Each row has a class, written after it.
[ -34  108 -144  149   18 -184  234 -235 -307 -320  -95   73 -208   -3
   63   63  297   -5   58  -96 -170  249  523  -37  336 -202  -14 -115
  148 -309  256  -64  -90  -41  192] -> J
[  80  -85  106  -51  -64 -405 -154   50 -607 -371 -294  250   84  240
   57 -124 -261    0  242 -225 -157 -119  -60  153 -120 -167 -314  267
    5 -547  303   30  -71   -3  -82] -> E
[ 264 -235 -430  883  355  149   -2  318  -61  365  289    0 -105   94
 -385   -5 -397 -339 -366 -404  192  322 -237 -463  -66 -125   -1 -386
  548  152   91  -11  498    3  723] -> J
[ 101 -212  232 -146 -109 -390 -192  -18 -191 -294 -230  219  186   49
  149  -71 -197  -31  306  -75 -162 -175  -46   78 -163 -169 -323  484
  -29 -498  150   78  -49  399   97] -> C
[  75  -83  -25  253  -58   43  474 -144 -171 -231 -104  140 -174   11
  120  168  279 -105   44   -4 -103  287  418   -3  362 -150  -65 -162
   26 -299  263  -21  -19   58  292] -> Y
[  12   62 -135   77  -37 -114  455 -234 -331 -265  -30  318 -247   22
  -37   68  307   37   34   24 -125  309  550   63  384 -168  -41 -223
  180 -455  264 -140  -76   74   71] -> Y
[  15  259   86  -29  -23 -343   40 -270 -249 -504  -81   -9 -157  -46
   69  -14  -42    0  150   36 -105   17  112  151   78 -258 -233 -290
 -425  173   64    5 -262 -338 -872] -> C
[  47 -249  221   81  -32 -167 -115   26 -332 -225 -257  105   13  201
   62  -30 -204 -209  280 -172 -223 -146 -136  153 -149 -216 -376  364
    2 -396  185  127  -25  214  -50] -> P
[  44  -22  195   49 -137 -327 -224  -12 -223 -324 -244 -103  133  126
  204  -14 -155  -45  321 -184 -251 -146   31  179 -135 -131 -413  522
  -99 -399  216  178 -212  193  -83] -> P
[ 197 -125  138 -261  -93 -267  -70   31 -279 -319 -191  158  132  124
   59 -126 -157  -97  257 -188 -195  -79  -50   85  -51 -127 -350  248
 -104 -425  160   98  -31   47 -268] -> B
[  86  203   83  -16  -17 -364  109 -292 -266 -463  -98  -17 -222   27
  113   27   28  -31  134   14   21  148  231   63  127 -211 -203 -289
 -493   10  119   86 -167 -208 -823] -> P
[  86 -134  137 -158   -3 -390 -150  -71 -426 -338 -271  203  172  167
   73  -25 -248   34  416 -132 -176 -241 -126    5 -125 -270 -351  379
  -44 -524  128  127  -76  155 -112] -> J
[ 100    6  -34  211  -95 -179  261  -99 -323 -151  -77  157 -197  -10
   75   80  217   -1   21 -160  -98  266  485  -92  379 -207 -120   15
  250 -469  505  -89   44  317  409] -> J
[  -8  -77  180 -100 -100 -499 -212   18 -365 -301 -204  103   47  230
   61 -174 -295 -174  223 -196 -267 -171  -98  106 -209 -343 -312  385
  -53 -524  195    3   85   79  -72] -> C
[ 130  -41  120   42  -40 -274 -249   42 -465 -285 -306   60  195  251
  173    5 -232   79  205 -166 -219 -157 -129  203 -102 -162 -263  411
  -58 -396  178   73 -106  -50 -264] -> T
[  91  189   85   -6    0 -295   37 -206 -218 -502  -66  -61 -181 -119
   80  -72   23   77  143   58   20   46  224   96   39  -30 -160 -151
 -393  128   18   76 -293 -249 -758] -> J
[ -73  319   35 -164   33 -260  -43 -241 -359 -574  -71  -85 -193  -60
   99 -147   25   83  204    3 -252  -12  370  175   33  -79 -196  -54
 -377   96   57  -42 -281 -276 -658] -> Y
[   7  -10 -114  288  -54   10  326 -155 -289 -188 -149    3 -131   12
  243  195  226   33   31  -98 -158  221  502  -40  281 -230  -48  -56
  137 -298  263  -87  -87 -120  160] -> C
[ 136   51  122 -164   -8 -183   67 -316 -181 -434    6   63 -232   16
  135  -26  -61  137  109   57  -13   44  182   59  253  -38 -168 -191
 -454   45  111   96 -177  -10 -804] -> P
[-223   75  153  149  100  330 -569  145  642 -148  496 -353 -320 -833
   29 -200  266  -47 -146 -226  122 -324  337   97  309  142  233   97
  451  734  201  194  -79  267  755] -> Y
[ -37   38  -28   79  -69  -44  405 -203 -206 -166  -97  111 -158   36
   68  194  219  -66    8  -78 -160  232  565  -68  312 -211 -115 -192
   48 -274  301 -159  131  -77 -102] -> Y
[  -1 -210  168 -130  -69 -358 -229   35 -415 -254 -100  181  190  212
  104 -176 -174   24  233 -108 -163 -156  -62  202 -184  -69 -283  528
  -35 -468  124    9   47  171  -16] -> E
[ 122 -222  134   80  -18 -266 -158   -7 -398 -159 -273  152  104  247
  140  -73 -318  -30  112 -180 -174 -201 -156   90  -65 -236 -310  417
   16 -463  184   67   71   60  -87] -> E
[ 115  -94 -349 -101  221   70 -229 -277  128   55  725 -542 -226 -292
 -488   31  396 -272  187   62  271  276  333   67 -117  146   49 -350
   62  257 -381 -280 -539 -168 -819] -> B
[ 100   -5 -144  209  -86 -101  536 -238 -345 -220 -206  373 -212   42
 -104  175  165   28   33   10 -133  304  222   27  419 -260  -72 -419
  180 -417  320  -70 -149   34  118] -> J
[-457  215   32 -790  241  -45  148 -113  161 -189  -47  602 -247 -365
 -360  222  -95  411  168  143 -367 -191  378  -83  212 -211  246 -887
  -35  283  -47   81 -310  421  -35] -> L
[ 159 -111 -242 -740  117  531  -91   30  190 -576  524  413   80 -498
 -225 -156  215  193  410  356 -323 -190  121  486  158  523   -5   -6
  306 -186 -339 -176 -448  866  444] -> C
[  59   -3  -93  164    4 -199  262 -215 -278 -223   -3  170 -252  -40
  165   54  151   59   16 -175 -131  177  512  -56  503 -160  -59  -33
  224 -405  378  -54   69   97  279] -> T
[ -27  -67  200  -85  -85 -472 -298  128 -263 -200 -176  125  145   38
  166 -171 -193    6  263 -216 -262 -230   24  156 -152 -166 -249  579
   82 -411  204   69  -38  296  285] -> T
[ 620 -513 -476 -324  191  768 -237 -395  -14   57  105  357 -169 -187
 -472  187 -169   92  251  188 -538   96 -658 -140  478  -11 -134 -507
  347 -358  184  124 -112  853  506] -> J
[ 833   93 -185  110 -378  141  282   23   84  -13  -70  598  475 -365
  -58  148 -122  365   -6  -59  292  297 -574   81  229    4 -158 -542
  -21 -341  -25  377 -464  180  -12] -> P
[ -78  253   44  -14    9 -188   -8 -366 -299 -483 -117 -104 -178   27
   75   72  -22  102  248    9 -218  -58  253  119  133 -138 -211 -298
 -501  214    4  134 -243 -372 -871] -> J
[ -83  -25  160 -189 -113 -574  -72 -140 -340 -369 -347  233   81   95
  114  -17 -217  -91  390 -192 -252 -222   30   76 -127 -308 -333  258
  -64 -508  194   14  -17   83 -211] -> J
[ 152  135  118 -250  -21 -260   92 -280  -54 -518   94   -6 -298 -194
  -36   -2   57 -138  212   49  -89   86  205   34  171 -165 -187 -361
 -433  111   66   11 -244  -24 -890] -> R
[ 153  -32   87  -14 -124 -462 -191  119 -399 -236 -213  229  117  170
   85 -204 -263  -43  244 -236 -244 -119 -151   84 -106 -303 -268  354
   83 -519  259   57  -28   68  108] -> X
[ -13  -68  -97  240 -102  108  455 -209 -320  -93  -64  214 -167  141
  101  121  149  110  -45  -56 -215  242  477  -90  376 -184  -55 -126
  129 -266  250 -108   33   63  231] -> C
[  49 -127  181 -259  -40 -503 -292  -32 -283 -275 -179  155   45  170
   30  -67 -206  -74  358 -129 -121 -122  -90  -56 -142 -273 -336  306
    3 -573  316  123   32  271   28] -> P
[ -36 -108  160  -88  -91 -364  -67    1 -287 -221 -163  114  143  214
  187 -126 -172  -78  311 -181 -252 -152    5   43 -171 -180 -320  459
 -108 -384   84   56    1  113   20] -> X
[ -15   39  -29  136  -54 -134  319 -242 -262 -198 -170  110 -253  118
   43  153  209  -55   75  -59 -118  251  514 -123  354 -302 -144 -246
  106 -283  342  -73  -36  -17  104] -> P
[  91  295 -135  -83  247 -359 -271 -178  -54 -408   10 -220  -14 -529
  -17   86 -105  102  117 -261  137  -53  374  -36  145 -120  155   92
  215  160   67 -335 -290  219 -332] -> C
[ 234 -261  134   60 -188 -232   59    9 -487 -321 -397  298  158  293
  114  -42 -353 -163  148 -257 -174 -127 -289  162  -75 -337 -400  286
 -118 -532  243   46  118   74 -269] -> E
[   9   43  -34  189  -66 -181  368 -185 -265 -298  -96  142 -264  -28
  129  165  330 -110   70 -102  -23  283  618  -40  339 -177 -105 -194
  144 -353  346 -106  -69   15   35] -> R
[ 103 -191  -99  177  -45   36  418 -172 -232 -173  -69  244 -285   70
   68   36  174  -88  -74 -122 -193  274  433  -41  487 -212  -61 -140
  244 -344  353 -156  119  162  287] -> X
[ 164   23  109   46 -130 -411 -160    5 -496 -228 -271  269  145  274
   75 -100 -365   37  276 -123 -320 -105 -218  127 -134 -279 -369  245
  -68 -551  188  116   24  -30 -168] -> P
[  47  149   -4 -278  109 -302  221 -280 -385 -624 -188  142 -235  -24
  -81  -95   20  -34  248  104  -83   27  279   53   13 -151 -122 -384
 -450   26  -92   20 -263 -427 -892] -> X
[ -93  223  133 -181    9 -337  -67 -254 -190 -567 -193  112 -175  -71
  183   18  -66   16  181   19 -301  -92  193  139   92 -251 -212 -224
 -392  183  119   22  -35 -229 -740] -> T
[ 729 -193 -111  278  -98  -40 -268   21  391   12  356  398    2 -123
   12 -229 -311 -330 -439 -287  -96  197 -605 -102  355  -44  -80 -139
  535 -174  283 -333 -190  377  362] -> J
[ 140  -87  187  -69  -48 -312 -250   11 -251 -359 -371  178  128   58
   79    1 -285 -114  313 -199 -270 -201 -275   98 -123 -273 -368  378
    0 -499  247  188  -48  273   67] -> L
[ 316 -189   78   56 -241 -216  101  105 -269 -254 -271  249   90  114
   91  -72 -212 -102  123 -168 -150  -89 -240  298   -9 -233 -281  233
   -9 -642  209  105 -202  171  -94] -> X
[   9  -35   62  178  -10 -300 -187  138 -494 -233 -207   86  133  163
  159 -121 -139  -76  240 -238 -309 -116   49  254 -173 -171 -242  514
   57 -446  138   51   48   87  108] -> X
[  25   80  136  -11   32 -276   51 -181 -254 -484 -139  241 -247  -10
  165   68  -44   40  157   83 -145   42  271   52   83 -178 -102 -264
 -293   88  116  -47 -136  -56 -569] -> T
[ -72   14  188  -55   -7 -479 -372   10 -202 -346 -250   50  120   80
  190  -87 -177 -131  309 -193 -297 -159  -60   40 -182 -267 -303  477
   28 -337  229  113  114  176  122] -> C
[ 141 -112  112  -16  -87 -368 -119  -56 -411 -289 -265  264   78  179
   25  -48 -302 -165  220 -240 -292 -166 -299  248   -8 -302 -311  253
   31 -646  192   81   58   76 -255] -> R
[ -37   53  153   47 -103 -584  -52  -66 -453 -368 -247  275  106  196
  125  -85 -186  -55  283 -134 -155 -102   48  186 -139 -197 -309  247
  -32 -506  100  -65   -7  -52 -149] -> J
[ -30  136 -105  144  -87 -239  435 -214 -389 -287 -172  282 -135   41
   83  112  190   23  108 -140 -159  238  584    6  412 -216 -100 -223
  121 -334  292 -145   -6  -29  147] -> E
[  68  -77  -82  176  -10   40  447 -181 -262 -221 -240  199 -218  -22
   92  197  191  -66   32  -92 -205  260  435 -134  391 -258  -38 -151
  167 -330  345  -62  121  104  285] -> B
[ 170  150  124  -44   -3 -344 -103 -197 -227 -444  -95   -2  -97 -180
  231   13  -41  231  132   26  -25   22  234  -23  116  -31 -159  -39
 -329   40  247   41 -332  -21 -524] -> J
[  35   83  -88   75  -74  -65  433 -263 -273 -225  -99  132 -225  130
   -5  184  213 -108   87 -139 -109  233  384  -22  424 -294 -180 -373
   20 -279  269  -51   -7 -228 -318] -> L
[  73   42  -77  148 -110 -128  294 -176 -385 -251  -98  171  -49   19
  126  155  217   26   94 -126 -101  211  479  -16  286 -288  -97 -161
   70 -347  280 -106 -105  -87    3] -> C
[  53   17    9  110 -104 -130  362 -183 -230 -230 -135  217 -173  -57
  145  241  333  -12  141  -53  -68  306  464  -48  317 -283  -64 -255
   33 -359  320    2  -80   78   66] -> X
[-109  266  127  -82   -5 -527  -33 -297 -298 -467  -66  157 -180   -2
  146    7  -65   66  237   65 -105   -8  167  155   39 -271 -200 -312
 -441  171   82  -68 -154 -263 -899] -> X
[ 110 -183  177 -197  -52 -409 -169  -12 -294 -330 -252  298   74  212
  141 -152 -259   56  193 -142  -92 -128 -119   40   10 -164 -291  371
   45 -518  281   58   72  277   66] -> X
[  33   84  -47  171  -26  -62  434 -185 -318 -218  -73   94 -275   46
   88  101  303    3   10 -107 -106  359  499 -160  351 -152  -80 -203
   77 -293  321  -14  -54  -99   18] -> J
[  75 -125  211   80 -143 -313 -317  117 -316 -191 -163   18  199  217
  170 -152 -215   26  195 -197 -196 -124 -124  210 -116  -55 -402  615
   18 -376  250   88  -80  333  186] -> R
[ -17  113  -42  130  -85 -111  434 -201 -226 -278 -119  283 -169  -17
  117   78  268  -15  -31  -85 -194  301  546  -81  422 -209  -19 -201
  106 -264  310  -87   80   58  278] -> C
[ -79  118 -164  -19  -25 -130  554 -129 -312 -301 -122  146 -217   -7
   69  -36  245  -73   69 -107 -301  288  656  -22  352 -169  -81 -173
   96 -282  234 -165   76  -79  218] -> P
[ 243 -174  177  -42 -162 -167 -285  129 -281 -235 -188   73  114  195
  142  -54 -189 -179  303 -212 -301 -110 -227   34 -105 -246 -375  428
  -22 -489  358  148   59  273  111] -> B
[ -59   49 -416  593  167  328   55   90 -739  106 -107 -486  273  301
 -283  -59 -372  234 -214 -431 -262 -174  125  522    6  157  -51  288
   44  262 -212 -131 -289 -555 -576] -> E
[-115  209  -74  202  -94 -291  461 -252 -362 -299  -59  378 -271   19
   11   30  240    9   83  -39 -303  336  642  -15  381 -310   -2 -301
  134 -298  274 -188   -2  -41  239] -> Y
[ -61  262   98 -250  -19 -455 -107 -269 -215 -531  -88  177 -186  -80
  115    2  -50   60  276   77 -278  -38  234   10   15 -254 -164 -255
 -330   12  104   -2  -63 -221 -634] -> T
[ -79  267   79 -118   43 -398  -49 -272 -331 -438  -58  128 -286  -85
    9  -85  -34  143  183   49 -153   25  311   72  146 -122 -185 -225
 -218  139  170  -64 -191  -48 -588] -> R
[ 114  170   97  -49  -69 -245   93 -266 -158 -477 -129  101 -263  -37
  180  -76  -48  -49  112  -38 -185   52  151   63  233 -253 -224 -227
 -342  140  203  -20 -162 -169 -742] -> Y
[  59  -36 -117  214    2  138  403 -104 -342  -88  -44  138 -233  146
   -8  138  239  -30  -57  -61 -199  254  434   -2  435 -131  -44 -216
  152 -367  278  -21   49   25  204] -> R
[-252   53  -26 -282  114   53   96  150   67  -82   37  326  -13  330
 -656 -189   32  142  135  302 -313  272   95  349  284  491 -213 -460
  203  396   62  -62  -71  447  457] -> P
